Here is a tiny trained network, its code and every weight. The questions are about switching its units off for an input and a class, where a switched-off unit gives its printed mean instead of its output.

import numpy as np


def w(rows, s, z=0):
    codes = np.array(rows[::2]) - 128.0
    scale = np.full(codes.shape[1], s)
    scale[-1] = z or s
    return codes * scale


def f(y):
    return y / 2 * (1 + np.tanh(0.7978845608 * (y + 0.044715 * y**3)))


def log_softmax(a):
    a = a - a.max(-1, keepdims=True)
    return a - np.log(np.exp(a).sum(-1, keepdims=True))


def net(x, mask):
    res = np.array(x, float).reshape(1, 6) / 4 @ E
    y = f(res @ A[0][:, :-1].T + A[0][:, -1])
    res = res + np.where(mask, y, B[0][:, -1]) @ B[0][:, :-1]
    return log_softmax(res[-1] @ U[:, :-1].T + U[:, -1])


A, B = {}, {}
E = w([
[93,147,68,93,116,208,151],'x0',
[59,164,114,68,126,91,8],'x1',
[154,193,157,99,46,159,83],'x2',
[123,119,255,87,83,126,77],'x3',
[180,225,102,195,151,90,186],'x4',
[65,132,142,166,135,106,96],'x5',
],0.0087)
A[0] = w([
[115,164,23,131,205,74,108,163],'neuron 1',
[105,82,216,184,143,149,156,244],'neuron 2',
[202,165,94,137,171,77,203,253],'neuron 3',
[235,101,67,146,183,110,145,114],'neuron 4',
[148,121,142,104,128,95,54,141],'neuron 5',
[88,129,80,49,153,189,128,162],'neuron 6',
[159,51,177,101,117,124,100,88],'neuron 7',
[155,252,113,35,109,194,126,156],'neuron 8',
[135,152,71,192,110,93,95,88],'neuron 9',
[151,160,201,160,156,30,65,189],'neuron 10',
],0.013,0.0047)
B[0] = w([
[120,120,83,97,232,80,116,232],'neuron 1',
[161,126,102,105,153,50,198,200],'neuron 2',
[163,104,188,161,148,71,203,254],'neuron 3',
[163,159,204,147,199,136,147,210],'neuron 4',
[118,49,103,129,75,133,130,181],'neuron 5',
[121,5,150,145,157,102,69,214],'neuron 6',
[102,169,92,24,130,199,139,175],'neuron 7',
[121,103,197,92,11,99,149,228],'neuron 8',
[103,119,134,117,185,156,162,164],'neuron 9',
[156,54,216,168,68,151,137,215],'neuron 10',
],0.014,0.013)
U = w([
[100,114,89,15,209,84,85,192],'0',
[147,117,187,63,2,74,116,214],'1',
[137,165,79,174,106,148,104,4],'2',
[140,177,63,87,102,232,116,34],'3',
[125,61,150,153,160,174,86,59],'4',
[132,220,117,132,147,174,74,4],'5',
[188,158,178,116,168,57,172,237],'6',
],0.0087,0.0033)

Each question gives the input, the list of numbers given to net, and the class t.
The units are the neurons (one row each of A and B). Each row of codes is followed by its name. A weight is (code - 128) times the scale printed after its matrix; where a second scale follows, it is the last column's (A, B and U).
mask holds one flag per neuron, in row order. A switched-off neuron (its flag False) gives its mean, the last column of its row in B, instead of its output. The means were averaged over made-up inputs and are rounded, as every weight is.
A unit's drop is (log p(t) with every unit on - log p(t) with that unit switched off) / (log p(t) with every unit on - log p(t) with every unit switched off).
The circuit of an input: a set's keep is (log p(t) with only the set's units on - log p(t) with every unit switched off) / (log p(t) with every unit on - log p(t) with every unit switched off). Starting from all 10 units, units are removed one at a time, each time the one whose removal leaves the highest keep (on an exact tie, the one counted first), for as long as the keep stays at least 0.8.
units of the circuit, in order: the units of the circuit, biggest drop first
top k neurons: the k neurons with the biggest drops, biggest first
drop of u: that unit's drop, to one decimal
input [8,5,2,-1,5,5], class 0: units of the circuit, in order : neuron 1
input [-1,6,-7,2,-4,-3], class 0: top 3 neurons : neuron 8; neuron 7; neuron 3
input [-3,-4,-6,0,-7,7], class 0: units of the circuit, in order : neuron 3; neuron 7
input [-1,5,-2,2,1,8], class 4: top 3 neurons : neuron 8; neuron 10; neuron 3
input [7,0,2,-6,-6,-1], class 4: top 3 neurons : neuron 6; neuron 2; neuron 7
input [3,-3,0,8,-5,0], class 0: top 3 neurons : neuron 8; neuron 10; neuron 7
input [-7,-1,-6,2,-5,-2], class 1: top 3 neurons : neuron 1; neuron 10; neuron 3
input [1,-6,5,-6,-8,-2], class 4: top 2 neurons : neuron 8; neuron 1
input [4,-7,5,-4,-6,7], class 0: top 3 neurons : neuron 8; neuron 10; neuron 3
input [-5,5,-5,4,1,5], class 1: drop of neuron 10 : 0.4
input [-6,1,-7,8,2,1], class 1: drop of neuron 10 : 0.2
input [8,-2,4,2,3,-7], class 1: drop of neuron 4 : 0.0
input [-4,-7,-3,4,-8,-1], class 0: drop of neuron 7 : 0.5
input [-1,-4,5,8,8,7], class 1: units of the circuit, in order : neuron 10
